In the rows, zero is written as 128.
Group and class of each row:
[128 117 117  95 171 136 150 114 127  85 147 149 140 135 159 116 110 192
 128 109 119 133 133 125 117 107 134 128 131 185 119 134  27 145 108 130
 162 137 129 133 101  98 154 109 129 145 134 136 125 145 102 117 126 119
 127 166 107 149 184 122 120 142 126 173 121] -> D.soraz
[137 140 130  93 142  67 218 132 130 120 121 138 167 109 135  82 134 103
  93 140 121 135 133 135 132 130 130 139 145 119 102 141  80 133 166 132
 128 136 140 105 132  91 132 128 120 127 130 122  97 139 113 107 149 131
 144  73 121 143 164 113 122 131 127 153 125] -> U.vidi
[145 147 138 143  77 177 101  90 126 123 112 135 128 118 141 166 129 123
 169 122 122 145 123 131 129 119 121 131 137 133 129 116  77 101 138 125
 135 142 143 131 121 150 147 132 138 138 134 121 140 130 137 130 128 115
 124 166 138 136 119 114 143 133 113 109 129] -> R.dup
[125 141 179 129 139  94 205 103 139  96 114 138 139 105 142 157 133 126
 141 136 120 139 131 135 124 126 142 121 128 169 108 157  78 147 137 153
 144 139 120 140 120 116 134 119 121 113 122 123 123 132 109 130 145 102
 145 188 125 150 150 124 143 110 131 154 119] -> D.Zoga
[121 133 154 111 156  50 194 123 146  95 134 133 130 123 153 125 123 155
 141 116 110 112 130 144 134 114 133 123 133 177 114 135  54 157 188 146
 165 131 133 141 104 133 119 135 124 136 114 178  99 130 113 125 125 128
 128 188 115 167 168 146 132 130 127 149 115] -> D.Rut
[117 134 134 127 119  92 188 127 135 106  99 149 136  93 146 142 118 114
 104 161 114 136 112 119 118 124 122 120 148 115 104 144  91 158 155 135
 138 131 143 132 124 123 141 140 118 144 132 142 112 134 125 123 133 123
 136 177 125 135 153 128 151 133 128 135 137] -> U.magul
[117 134 130 101 118 113 193 138 132 113 129 153 145 106 143 102 127  98
  94 118 118 136 122 145 130 111 141 132 129 132 119 149  23 156 144 130
 121 131 152 116 113  95 145 130 119 113 146 143  96 134  94 106 132 121
 125 162 101 147 145 111 106 124 128 150 126] -> U.vidi
[119 123 132 115 132  46 184 165 148 129 110 141 136  62 143  97 124 107
 104 135 119 131 126 142 132 133 125 124  84 135 121 130 100 142 141 144
 117 137 132 121 130 112 148 126 122 126 146 137  87 142 114 110 122 132
 132 109 138 133 155 135 122 120 120 123 141] -> U.vidi
[146 157 161 156  99 139  87  75 161  87 155 141  89 115 144 193 119 131
 175 113 136 135 143 124 128 112 144 129 141 135 125 133   4 123 130 114
 153 130 136 145 115 163 105 127 125 134 147 113 161 142 147 188 131  90
 120 240 126 126 109 121 148 167 123 141 132] -> R.memok
[111 143 137 102 125  34 155 149 119 131 132 124 128 110 163 119 132  96
 105 129 118 134 136 142 128 122 132 121 109 135 118  99 103 140 145 129
 129 130 158 119 139 127 128 119 139 121 126 137  98 130 126 116 132 119
 106 128 120 149 163 132 130 136 130 130 140] -> U.magul
[131 145 136 122 152 242 127 127 133 139 122 125 101 163  81  77 142 119
 112 140 147  84 129 123 127 140 122 137 153 127 135 180  94 126 133 125
 105 124 125 140 126 151  96 120 126 135 127 111 108 128 135 145 128 127
 149  75 132 147 106 126 129 127 126 148 137] -> E.nuku
[120 144 146 113 109  64 209 138 132 143  94 133 147  98 136  98 147  86
 103 125 120 128 141 131 128 126 140 120 114 136 101 120  89 159 150 140
 116 125 140 132 136 132 149 122 114 119 132 123  67 135  95 115 131 119
 135 143 141 147 154 110 130 126 123 138 122] -> U.vidi
[123 133 112 133 150 107 106 183 117 167 152 125 129 168 105  40 141 145
 115 162 138 120 114 126 159 142 107 130 131 157 126 139 170  97 114 117
 130 109 107 110 119 104 111 121 149 147 105 131 110 147 142 130 122 184
 136   5 138 130 115 138  98 107 116 133 123] -> E.zez
[128 124 139 128 134  81 198 115 144 102 124 135 151  98 134 131 143 150
 150 115 126 133 142 160 126 106 150 149 124 148 149 136 126 154 133  95
 167 116 116 113 119 142 141 133 156 142 126 125  98 134 120 121 124 124
 129 167 155 132 133 134 143 128 116 147 132] -> D.Zoga
[121 134 133 116 120  75 193 141 124 115 101 150 130 104 127 125 107  89
 109 139 252 113 133 133 133 129 125 128 112 136 106 142  84 157 137 149
 125 127 125 121 142 128 133 124 120 137 100 121 114 132 122 112 122 141
 143 139 156 138 178 118 129 119 123 137 120] -> U.magul
[113 147 150 119 113   4 242 171 140 112  74 168 156  96 121  87 128  64
  91 127 110 228 123 141 135 134 152 124 126 147 117 147 134 132 147 142
 123 144 120 126 127 106 126 124 115 125 140 132  90 137 114 111 113 141
 138 134 147 140 150 136 122 118 124 136 128] -> U.vidi
[119 150 124 136 113 252 113 149 109 137 120 118  99 132 132 134 147 123
 133 144 154 133 114 105 138 126 127 123 130 101 125 137 117  86 130 122
 113 134 144 110 143 132 137 141 133 122 130 123 147 116 133 134 129 144
 194  43 131 115 103 130 101 117 109 115 133] -> E.pagu
[134 136 149 134 134  36 115  97 146 114 161 145 143 111 128 114 128 130
 143 127  97 134 139 137 129 134 142 133 125 178 114 146  43 119 141 132
 161 106 105 141 134 132 112 122 113 137 136 121 144 146 144 144 126 110
 126 165 136 137 136 126 122 143 143 137 138] -> R.refad
[133 145 146 147 121  90  92 156 143 136 113 160 156 111 117 147 119 139
 156 133 110 129 145 122 133 134 123 128 131 162 120  88  81 126 116 138
 147 121 122 137 144 164 124 130 141 132 143 145 130 137 146 115 155 118
 128 197 149 144 141 125 155 149 129  89 123] -> R.memok
[122 149 168 116  65 128 167  72 146 118 119 134 139 108 142 174 138 136
 158 143  93 136 139 129 123 129 121 122 144 143 117 118  94  89 142 131
 147 144 134 115 131 177 125 123 144 122 145 119 156 132 159 126 133  89
 136 143 130 114 109 127 171 172 102 107 143] -> R.dup
[132 147 125 126 136  84 121  85 150  87 137 162 112 120 150 122 123 135
 142 122 123 132 151 159 130 120 116 139 145 130 124 118  49 132 119 133
 157 128 129 130 132 153 119 116 129 131 135 124 126 162 153 155 134 100
 134 179 108 130 132 115 147 149 129 147 124] -> R.refad

Group and class of each row:
[122 147 127 117 128 112 149 136 123 152 141 134 151 105 103  87  83 128
 159 130 155 156 118 143 135  96 151 105 141 158 109 128  99 135 146 136
  80 133 143 155 137 120 115 159 152 137 137 130 141 108 104 133  90 127
 135 141 132 119 164  80  80  98 139 160 127] -> Y.nenuf
[146 120 125 104 125 120 114 112 114 149 124 113 120 119 122 151 140 143
 144 140 141 180 139 111 123 133 153 139 144 117 101 137 161 115 164 150
 122 130 130 123  92 140 132 161 115 147 133 129 131 125 111 136 104 122
 120 123 131 147  94 108 130 131 129 120 114] -> M.rab
[127 120 148 113 123  98 129 130 112 149 109 117 132 126 106 110 139 145
 153 115 150 160 126 140 109 121 155 116 138  91 115 138 117 119 154 127
 137 124 142 146  80 132 147 142 144 127 119 117  79  99 144 151 120 117
 130 126 124 118  71  83  87 125 141 146 171] -> Y.fiz
[112 142 188 117 122 112 135 131 159 149 112 140 117 123  74 137 190 113
 150 136 104 134 116 161 126 104 126 129 149  92 143 117 139 118 137 143
 137 131 135 171 138 124 142 127 144 120 137 130 142  92 143 123 149 154
 127 118  90 125 159 143  74 165 121 118 163] -> X.mena
[124 146 127 132 163 126 150 112  85 144 140 135 137 114 119 130 150 127
 113 102 123 156 136 126 115 145 159 145 139 125 127 140 101 111 195 107
 139 131 116 164 155 138 128 132 146 127 133 127 121 143 151 133 121 123
 102 128 138 122 101  87  94 178 145 157 173] -> Y.fiz
[135 140 140 125 160 141 119 126 108 151 121 129 121 119  88 139 178 121
 150 144  69 117 128 141 110 121 143 145 134  92 144 110  42  77 183 136
 128 136 113 157 132 145 103 114 125  94 143 143 127  93 148 125 156 140
 141 113 107 144 171 144  84 168 114 129 139] -> X.sugir
